Here is a tiny trained network, its code and every weight. The questions are about switching its units off for an input and a class, where a switched-off unit gives its printed mean instead of its output.

import numpy as np


def w(rows, s, z=0):
    codes = np.array(rows[::2]) - 128.0
    scale = np.full(codes.shape[1], s)
    scale[-1] = z or s
    return codes * scale


def norm(h):
    return h / np.sqrt((h * h).mean(-1, keepdims=True) + 1e-5)


def f(y):
    return np.maximum(y, 0)


def log_softmax(a):
    a = a - a.max(-1, keepdims=True)
    return a - np.log(np.exp(a).sum(-1, keepdims=True))


def net(x, mask):
    res = np.array(x, float).reshape(1, 4) / 4 @ E
    u = 0
    for l in range(3):
        y = f(norm(res) @ A[l][:, :-1].T + A[l][:, -1])
        res = res + np.where(mask[u : u + 4], y, B[l][:, -1]) @ B[l][:, :-1]
        u += 4
    return log_softmax(norm(res)[-1] @ U[:, :-1].T + U[:, -1])


A, B = {}, {}
E = w([
[130,32,195,101,194,165,81,162,44,49,202,177],'x0',
[61,155,201,203,186,152,7,88,98,180,45,163],'x1',
[187,129,82,162,51,111,88,96,33,110,92,39],'x2',
[129,128,129,130,124,136,131,132,123,134,134,127],'x3',
],0.0013)
A[0] = w([
[122,53,190,167,173,207,54,166,59,67,128,169,1],'0.n0',
[76,179,129,180,108,129,64,119,157,164,79,135,72],'0.n1',
[175,124,74,159,111,120,95,90,6,101,106,39,175],'0.n2',
[129,33,144,107,148,155,100,143,40,47,185,174,185],'0.n3',
],0.0019,0.0015)
B[0] = w([
[66,251,111,63,28,24,83,61,152,216,122,142,208],'0.n0',
[152,81,184,141,188,166,78,143,139,93,125,172,175],'0.n1',
[141,2,115,177,53,145,185,84,111,82,114,171,209],'0.n2',
[164,91,127,145,212,83,216,119,102,114,214,16,252],'0.n3',
],0.0021,0.003)
A[1] = w([
[144,127,44,65,21,193,233,206,176,96,141,169,75],'1.n0',
[159,149,48,41,46,136,104,205,168,106,184,116,18],'1.n1',
[195,62,116,103,94,140,166,88,85,45,181,127,1],'1.n2',
[195,153,36,55,6,132,224,168,226,138,104,160,119],'1.n3',
],0.0017,0.001)
B[1] = w([
[107,108,157,118,174,67,45,104,53,174,186,137,230],'1.n0',
[145,198,121,167,140,176,116,123,148,169,1,171,171],'1.n1',
[151,111,56,135,149,77,142,171,124,160,76,35,218],'1.n2',
[29,102,239,125,169,112,63,71,79,117,166,142,254],'1.n3',
],0.0027,0.002)
A[2] = w([
[142,150,125,150,26,101,53,71,65,137,91,92,14],'2.n0',
[173,121,131,73,160,91,221,190,135,93,189,86,131],'2.n1',
[100,235,167,91,223,142,49,147,150,192,121,145,3],'2.n2',
[130,131,98,195,76,238,141,150,190,140,5,215,205],'2.n3',
],0.003,0.00047)
B[2] = w([
[109,169,168,154,171,174,54,99,137,144,160,235,201],'2.n0',
[122,171,99,144,116,214,106,134,186,114,69,180,216],'2.n1',
[117,84,52,59,96,49,222,142,101,154,146,45,254],'2.n2',
[246,187,175,156,50,174,155,254,191,54,61,82,176],'2.n3',
],0.0036,0.0039)
U = w([
[22,95,145,20,169,28,198,120,122,212,190,91,251],'0',
[97,122,181,182,114,107,15,13,53,167,169,206,206],'1',
[168,177,137,103,57,81,216,246,211,160,47,31,74],'2',
[220,187,225,205,68,242,76,170,172,112,54,170,21],'3',
[118,171,103,82,215,238,164,188,254,72,174,205,109],'4',
[224,49,38,155,112,172,182,110,85,57,152,38,41],'5',
],0.0078,0.0012)

Each question gives the input, the list of numbers given to net, and the class t.
The units are the neurons (one row each of A and B). Each row of codes is followed by its name. A weight is (code - 128) times the scale printed after its matrix; where a second scale follows, it is the last column's (A, B and U).
mask holds one flag per neuron, layer by layer. A switched-off neuron (its flag False) gives its mean, the last column of its row in B, instead of its output. The means were averaged over made-up inputs and are rounded, as every weight is.
A unit's drop is (log p(t) with every unit on - log p(t) with that unit switched off) / (log p(t) with every unit on - log p(t) with every unit switched off).
The circuit of an input: a set's keep is (log p(t) with only the set's units on - log p(t) with every unit switched off) / (log p(t) with every unit on - log p(t) with every unit switched off). Starting from all 12 units, units are removed one at a time, each time the one whose removal leaves the highest keep (on an exact tie, the one counted first), for as long as the keep stays at least 0.8.
units of the circuit, in order: the units of the circuit, biggest drop first
unit that matters most: the unit with the biggest drop
k most important neurons: the k neurons with the biggest drops, biggest first
drop of u: that unit's drop, to one decimal
input [8,-4,0,-8], class 4: most important neuron	(2.n1)
input [-3,3,-3,8], class 2: units of the circuit, in order	(2.n3 2.n2 0.n3)
input [-8,7,-7,6], class 2: units of the circuit, in order	(2.n3 2.n2)
input [-5,0,1,5], class 1: 2 most important neurons	(1.n3 2.n0)
input [-2,3,-6,-2], class 2: 2 most important neurons	(2.n3 0.n3)
input [2,0,0,-2], class 4: 2 most important neurons	(2.n1 0.n3)
input [0,8,-8,7], class 2: units of the circuit, in order	(2.n3 0.n3 1.n3 2.n2)
input [0,5,-2,4], class 2: 4 most important neurons	(0.n3 1.n3 1.n0 2.n3)
input [-5,-8,0,-8], class 0: 3 most important neurons	(1.n3 0.n2 1.n0)
input [0,8,2,-8], class 3: 4 most important neurons	(2.n3 0.n3 1.n0 1.n3)
input [8,-5,0,5], class 4: 3 most important neurons	(2.n1 2.n2 0.n2)
input [1,-6,0,8], class 4: 3 most important neurons	(2.n1 0.n0 2.n2)
input [0,-6,8,-7], class 1: units of the circuit, in order	(2.n0 2.n2 1.n3)
input [-7,-6,-3,-5], class 0: units of the circuit, in order	(1.n3)
input [0,1,-2,-8], class 2: 4 most important neurons	(1.n3 1.n0 0.n3 2.n3)
input [-7,-8,0,-6], class 0: 2 most important neurons	(1.n3 0.n2)
input [0,7,4,-5], class 3: drop of 0.n3	0.4
input [-1,5,6,-1], class 3: drop of 1.n0	0.1
input [0,0,3,4], class 1: drop of 0.n3	0.4
input [-1,1,1,-5], class 3: unit that matters most	0.n3
